Here is a tiny trained network, its code and every weight. The questions are about switching its units off for an input and a class, where a switched-off unit gives its printed mean instead of its output.

import numpy as np


def w(rows, s, z=0):
    codes = np.array(rows[::2]) - 128.0
    scale = np.full(codes.shape[1], s)
    scale[-1] = z or s
    return codes * scale


def f(y):
    return np.maximum(y, 0)


def log_softmax(a):
    a = a - a.max(-1, keepdims=True)
    return a - np.log(np.exp(a).sum(-1, keepdims=True))


def net(x, mask):
    res = np.array(x, float).reshape(1, 5) / 4 @ E
    y = f(res @ A[0][:, :-1].T + A[0][:, -1])
    res = res + np.where(mask, y, B[0][:, -1]) @ B[0][:, :-1]
    return log_softmax(res[-1] @ U[:, :-1].T + U[:, -1])


A, B = {}, {}
E = w([
[140,145,139,142,125,125],'x0',
[125,127,127,129,128,129],'x1',
[94,59,155,229,195,41],'x2',
[9,161,155,152,174,221],'x3',
[220,181,1,139,192,140],'x4',
],0.0092)
A[0] = w([
[123,130,212,70,220,83,64],'neuron 1',
[227,38,64,173,184,93,223],'neuron 2',
[150,110,205,81,127,45,124],'neuron 3',
[97,173,8,155,209,151,4],'neuron 4',
[177,44,154,67,42,56,199],'neuron 5',
[242,89,31,175,170,70,10],'neuron 6',
[96,66,170,177,254,76,197],'neuron 7',
],0.0083,0.0024)
B[0] = w([
[6,119,105,108,132,22,156],'neuron 1',
[252,34,188,139,18,196,254],'neuron 2',
[54,182,153,129,193,36,185],'neuron 3',
[254,214,181,111,249,10,207],'neuron 4',
[229,249,152,67,234,78,228],'neuron 5',
[158,74,185,135,12,242,254],'neuron 6',
[152,90,169,246,107,33,247],'neuron 7',
],0.0066,0.0094)
U = w([
[158,222,110,17,168,80,174],'0',
[80,21,225,139,7,252,253],'1',
[179,97,134,175,175,2,115],'2',
[35,70,152,220,116,79,17],'3',
[184,150,40,86,3,186,50],'4',
],0.0078,0.0048)

Each question gives the input, the list of numbers given to net, and the class t.
The units are the neurons (one row each of A and B). Each row of codes is followed by its name. A weight is (code - 128) times the scale printed after its matrix; where a second scale follows, it is the last column's (A, B and U).
mask holds one flag per neuron, in row order. A switched-off neuron (its flag False) gives its mean, the last column of its row in B, instead of its output. The means were averaged over made-up inputs and are rounded, as every weight is.
A unit's drop is (log p(t) with every unit on - log p(t) with that unit switched off) / (log p(t) with every unit on - log p(t) with every unit switched off).
The circuit of an input: a set's keep is (log p(t) with only the set's units on - log p(t) with every unit switched off) / (log p(t) with every unit on - log p(t) with every unit switched off). Starting from all 7 units, units are removed one at a time, each time the one whose removal leaves the highest keep (on an exact tie, the one counted first), for as long as the keep stays at least 0.8.
circuit, biggest first: the units of the circuit, biggest drop first
unit that matters most: the unit with the biggest drop
k most important neurons: the k neurons with the biggest drops, biggest first
drop when u is switched off: that unit's drop, to one decimal
input [-5,2,4,-1,-6], class 2: most important neuron -> (neuron 5)
input [-6,-6,8,0,4], class 1: 2 most important neurons -> (neuron 6; neuron 2)
input [-7,-4,0,0,-4], class 0: 4 most important neurons -> (neuron 6; neuron 2; neuron 7; neuron 5)
input [1,-1,2,6,-5], class 3: circuit, biggest first -> (neuron 6; neuron 2)
input [5,1,-4,-3,-1], class 0: circuit, biggest first -> (neuron 2; neuron 7)
input [3,-3,-1,-1,3], class 4: circuit, biggest first -> (neuron 7; neuron 3)
input [-8,0,-1,-5,2], class 4: 2 most important neurons -> (neuron 5; neuron 7)
input [0,-2,-1,-3,7], class 4: 2 most important neurons -> (neuron 4; neuron 7)
input [3,-3,-1,-2,-2], class 0: circuit, biggest first -> (neuron 7; neuron 2)
input [6,6,-7,0,-5], class 0: 2 most important neurons -> (neuron 6; neuron 2)
input [1,-2,2,6,0], class 3: 3 most important neurons -> (neuron 5; neuron 2; neuron 6)
input [5,2,-1,-3,-1], class 0: 2 most important neurons -> (neuron 7; neuron 6)
input [4,-4,-1,-3,5], class 4: 2 most important neurons -> (neuron 7; neuron 4)
input [-3,2,4,1,-5], class 3: unit that matters most -> neuron 4
input [-7,-5,6,-6,1], class 1: 3 most important neurons -> (neuron 6; neuron 2; neuron 4)
input [8,-8,6,3,0], class 3: 2 most important neurons -> (neuron 5; neuron 4)
input [4,6,1,-1,8], class 1: 3 most important neurons -> (neuron 6; neuron 2; neuron 5)
input [1,6,-4,0,-5], class 0: 4 most important neurons -> (neuron 6; neuron 2; neuron 7; neuron 5)
input [4,4,3,-2,7], class 1: 3 most important neurons -> (neuron 6; neuron 2; neuron 5)
input [2,-2,8,-3,3], class 1: unit that matters most -> neuron 6
input [0,7,3,5,-1], class 3: drop when neuron 6 is switched off -> 0.3
input [-2,-8,-6,6,2], class 0: drop when neuron 4 is switched off -> 0.2
input [-8,3,-6,-4,-6], class 0: drop when neuron 5 is switched off -> 0.1
input [-8,3,-5,5,1], class 0: drop when neuron 7 is switched off -> 0.1
